Below is a small trained network, with its code and all its weights. Each question gives an input and a target symbol and asks what happens when units are switched off, that is, made to give their printed mean instead of their output.

import numpy as np


def w(rows, s, z=0):
    codes = np.array(rows[::2]) - 128.0
    scale = np.full(codes.shape[1], s)
    scale[-1] = z or s
    return codes * scale


def norm(h):
    return h / np.sqrt((h * h).mean(-1, keepdims=True) + 1e-5)


def f(y):
    return np.maximum(y, 0)


def softmax(a):
    e = np.exp(a - a.max(-1, keepdims=True))
    return e / e.sum(-1, keepdims=True)


def log_softmax(a):
    a = a - a.max(-1, keepdims=True)
    return a - np.log(np.exp(a).sum(-1, keepdims=True))


def net(x, mask):
    ids = ['αβδεζηθλξπστφψω'.index(c) for c in x.split()]
    T = len(ids)
    res = E[ids] + P[:T]
    u = 0
    for l in range(3):
        q, k, v = (norm(res) @ M[l].T for M in (Q, K, V))
        z = softmax(np.where(np.tri(T) > 0, q @ k.T / 2**0.5, -1e9)) @ v
        res = res + np.where(mask[u], z, O[l][:, -1]) @ O[l][:, :-1]
        u += 1
        y = f(norm(res) @ A[l][:, :-1].T + A[l][:, -1])
        res = res + np.where(mask[u : u + 4], y, B[l][:, -1]) @ B[l][:, :-1]
        u += 4
    return log_softmax(norm(res)[-1] @ U[:, :-1].T + U[:, -1])


Q, K, V, O, A, B = {}, {}, {}, {}, {}, {}
E = w([
[155,147,169,121,109,131,162],'α',
[50,156,144,77,102,95,107],'β',
[117,207,141,126,98,118,125],'δ',
[59,188,100,149,183,53,158],'ε',
[66,127,195,191,156,162,121],'ζ',
[173,86,106,109,115,146,156],'η',
[86,229,149,87,191,109,64],'θ',
[87,126,201,191,120,154,162],'λ',
[145,102,129,158,88,201,113],'ξ',
[96,110,157,77,155,109,112],'π',
[81,38,217,68,126,84,146],'σ',
[129,78,132,219,159,253,143],'τ',
[79,111,133,147,161,93,164],'φ',
[176,91,130,104,109,212,119],'ψ',
[82,126,178,212,133,154,163],'ω',
],0.017)
P = w([
[68,203,151,217,78,33,102],'0',
[131,108,177,80,255,152,114],'1',
[179,210,138,97,180,106,222],'2',
[120,166,180,47,176,129,137],'3',
[116,178,109,75,166,81,140],'4',
[125,159,115,60,165,79,137],'5',
[116,169,127,54,192,88,125],'6',
[118,154,118,76,170,82,166],'7',
[116,153,118,78,168,82,162],'8',
],0.0055)
Q[0] = w([
[183,134,22,155,44,113,35],'0.h0',
[158,50,56,96,169,2,128],'0.h0',
],0.0052)
K[0] = w([
[167,119,142,85,201,93,144],'0.h0',
[253,59,111,31,96,183,151],'0.h0',
],0.0045)
V[0] = w([
[5,198,155,159,198,101,66],'0.h0',
[108,134,254,92,94,167,167],'0.h0',
],0.0053)
O[0] = w([
[163,38,54,134,135,148,138,253],'0.h0',
[126,153,224,86,188,125,254,235],'0.h0',
],0.0084,0.0046)
A[0] = w([
[151,110,106,96,195,255,143,7],'0.n0',
[112,49,127,107,167,207,111,185],'0.n1',
[206,78,21,73,147,195,136,242],'0.n2',
[95,123,110,198,216,165,175,190],'0.n3',
],0.0065,0.0016)
B[0] = w([
[171,86,138,145,17,76,144,217],'0.n0',
[206,181,23,195,195,193,193,226],'0.n1',
[129,118,66,189,179,195,114,198],'0.n2',
[166,171,112,3,59,76,76,254],'0.n3',
],0.0069,0.0059)
Q[1] = w([
[156,218,201,114,73,192,226],'1.h0',
[219,253,141,38,138,195,215],'1.h0',
],0.0041)
K[1] = w([
[131,126,138,254,138,137,103],'1.h0',
[101,162,203,217,115,101,110],'1.h0',
],0.0085)
V[1] = w([
[161,116,85,89,228,154,162],'1.h0',
[95,82,104,204,151,156,254],'1.h0',
],0.0069)
O[1] = w([
[183,254,158,37,81,147,61,119],'1.h0',
[239,171,36,91,129,24,95,254],'1.h0',
],0.0093,0.0041)
A[1] = w([
[108,103,154,17,210,69,216,179],'1.n0',
[51,129,173,180,205,178,211,251],'1.n1',
[134,126,106,88,129,3,116,152],'1.n2',
[224,86,222,135,162,80,136,92],'1.n3',
],0.0058,0.0022)
B[1] = w([
[89,105,27,65,126,78,49,255],'1.n0',
[81,241,186,132,58,255,113,190],'1.n1',
[144,114,248,137,201,175,143,211],'1.n2',
[108,161,43,220,127,148,89,169],'1.n3',
],0.0056,0.0076)
Q[2] = w([
[123,139,67,6,148,157,147],'2.h0',
[253,241,24,27,68,71,172],'2.h0',
],0.0054)
K[2] = w([
[79,197,179,225,3,154,93],'2.h0',
[84,111,180,238,201,68,150],'2.h0',
],0.0038)
V[2] = w([
[40,243,36,241,139,212,140],'2.h0',
[145,121,2,148,158,121,51],'2.h0',
],0.0054)
O[2] = w([
[80,99,77,64,63,107,132,253],'2.h0',
[41,93,101,170,10,53,80,187],'2.h0',
],0.012,0.0019)
A[2] = w([
[186,104,122,187,3,38,92,195],'2.n0',
[74,215,141,84,109,7,109,27],'2.n1',
[174,175,144,192,130,100,67,129],'2.n2',
[39,85,142,137,84,142,175,2],'2.n3',
],0.0075,0.00091)
B[2] = w([
[138,149,189,157,100,178,78,220],'2.n0',
[81,14,154,93,155,143,124,254],'2.n1',
[18,91,201,158,156,255,157,172],'2.n2',
[100,202,57,220,198,88,112,171],'2.n3',
],0.0075,0.0067)
U = w([
[188,174,110,94,158,86,178,131],'α',
[203,122,93,72,106,93,87,136],'β',
[71,117,64,158,96,120,145,165],'δ',
[122,126,115,120,7,101,60,152],'ε',
[213,210,161,132,104,66,24,133],'ζ',
[74,142,161,171,137,191,172,205],'η',
[149,109,98,45,41,136,159,3],'θ',
[173,86,78,150,181,57,142,177],'λ',
[84,113,58,157,145,114,144,136],'ξ',
[186,155,188,102,131,159,111,111],'π',
[188,155,185,157,220,141,136,107],'σ',
[121,22,169,162,119,193,47,63],'τ',
[129,127,201,133,108,203,123,208],'φ',
[104,182,82,69,102,205,120,16],'ψ',
[130,69,89,211,93,32,77,168],'ω',
],0.011,0.0034)

Each question gives the input, a string of symbols that net reads in full, and the target symbol t.
The units are the heads (2 rows each of Q, K, V and O) and the neurons (one row each of A and B). Each row of codes is followed by its name. A weight is (code - 128) times the scale printed after its matrix; where a second scale follows, it is the last column's (O, A, B and U).
mask holds one flag per unit, layer by layer, with each layer's heads first. A switched-off unit (its flag False) gives its mean, the last column of its rows in O or B, instead of its output. The means were averaged over made-up inputs and are rounded, as every weight is.
A unit's drop is (log p(t) with every unit on - log p(t) with that unit switched off) / (log p(t) with every unit on - log p(t) with every unit switched off).
The circuit of an input: a set's keep is (log p(t) with only the set's units on - log p(t) with every unit switched off) / (log p(t) with every unit on - log p(t) with every unit switched off). Starting from the 12 units with the biggest drops (on a tie, the unit counted first), units are removed one at a time, each time the one whose removal leaves the highest keep (on an exact tie, the one counted first), for as long as the keep stays at least 0.8.
circuit, biggest first: the units of the circuit, biggest drop first
most important unit: the unit with the biggest drop
top k neurons: the k neurons with the biggest drops, biggest first
top k neurons in layer l: the k neurons of layer l with the biggest drops, biggest first
input σ π ε ω δ α τ ψ ζ, target σ: top 2 neurons in layer 1 => 1.n2, 1.n1
input α α τ ζ η ε φ σ ζ, target α: most important unit => 0.h0
input θ β β ζ ω θ ζ, target θ: top 3 neurons => 0.n3, 0.n1, 1.n2
input ω φ λ ξ η, target ω: top 2 neurons => 0.n3, 0.n1
input ω η λ π, target λ: circuit, biggest first => 1.h0, 0.n1
input ψ ε φ η α ζ, target ψ: top 3 neurons => 0.n1, 1.n1, 0.n3
input ξ α φ τ σ δ, target ξ: circuit, biggest first => 0.h0, 1.h0, 0.n3
input ω ε τ λ δ ψ ω ε ω, target ω: top 3 neurons => 0.n3, 0.n1, 2.n0
input τ ψ σ ξ η τ τ η, target τ: top 2 neurons => 0.n3, 1.n0
input σ ζ ω, target σ: circuit, biggest first => 2.h0, 0.n3
input ε β ζ ε ψ ψ ω τ δ, target ε: circuit, biggest first => 2.h0, 0.h0, 1.h0, 0.n3
input τ σ ζ δ ψ ω, target τ: circuit, biggest first => 2.h0, 2.n1, 0.n0, 0.n3
input ε λ α σ π φ ζ, target ε: top 2 neurons => 0.n3, 0.n1
input ε ε τ ε δ, target ε: circuit, biggest first => 2.h0
input η η α, target η: circuit, biggest first => 0.h0, 1.h0
input θ ω ε ψ ω ζ η ζ δ, target θ: top 3 neurons => 0.n3, 0.n1, 1.n2
input λ ζ δ, target λ: circuit, biggest first => 1.h0, 0.n3
input ω η φ ψ π ζ, target ω: top 2 neurons => 0.n1, 0.n3
input λ ω ξ θ φ ω, target λ: top 2 neurons => 0.n1, 0.n3
input σ δ φ λ λ π ζ, target σ: circuit, biggest first => 2.h0, 0.h0
input β σ τ ψ η π τ ζ λ, target β: top 2 neurons in layer 0 => 0.n1, 0.n2
input ψ η δ ζ λ, target ψ: circuit, biggest first => 0.n3, 0.n0
input ψ ε ψ λ ζ π η φ ω, target ψ: top 3 neurons => 0.n3, 0.n1, 1.n1
input φ η ω ψ δ ζ, target φ: top 3 neurons in layer 1 => 1.n0, 1.n2, 1.n3
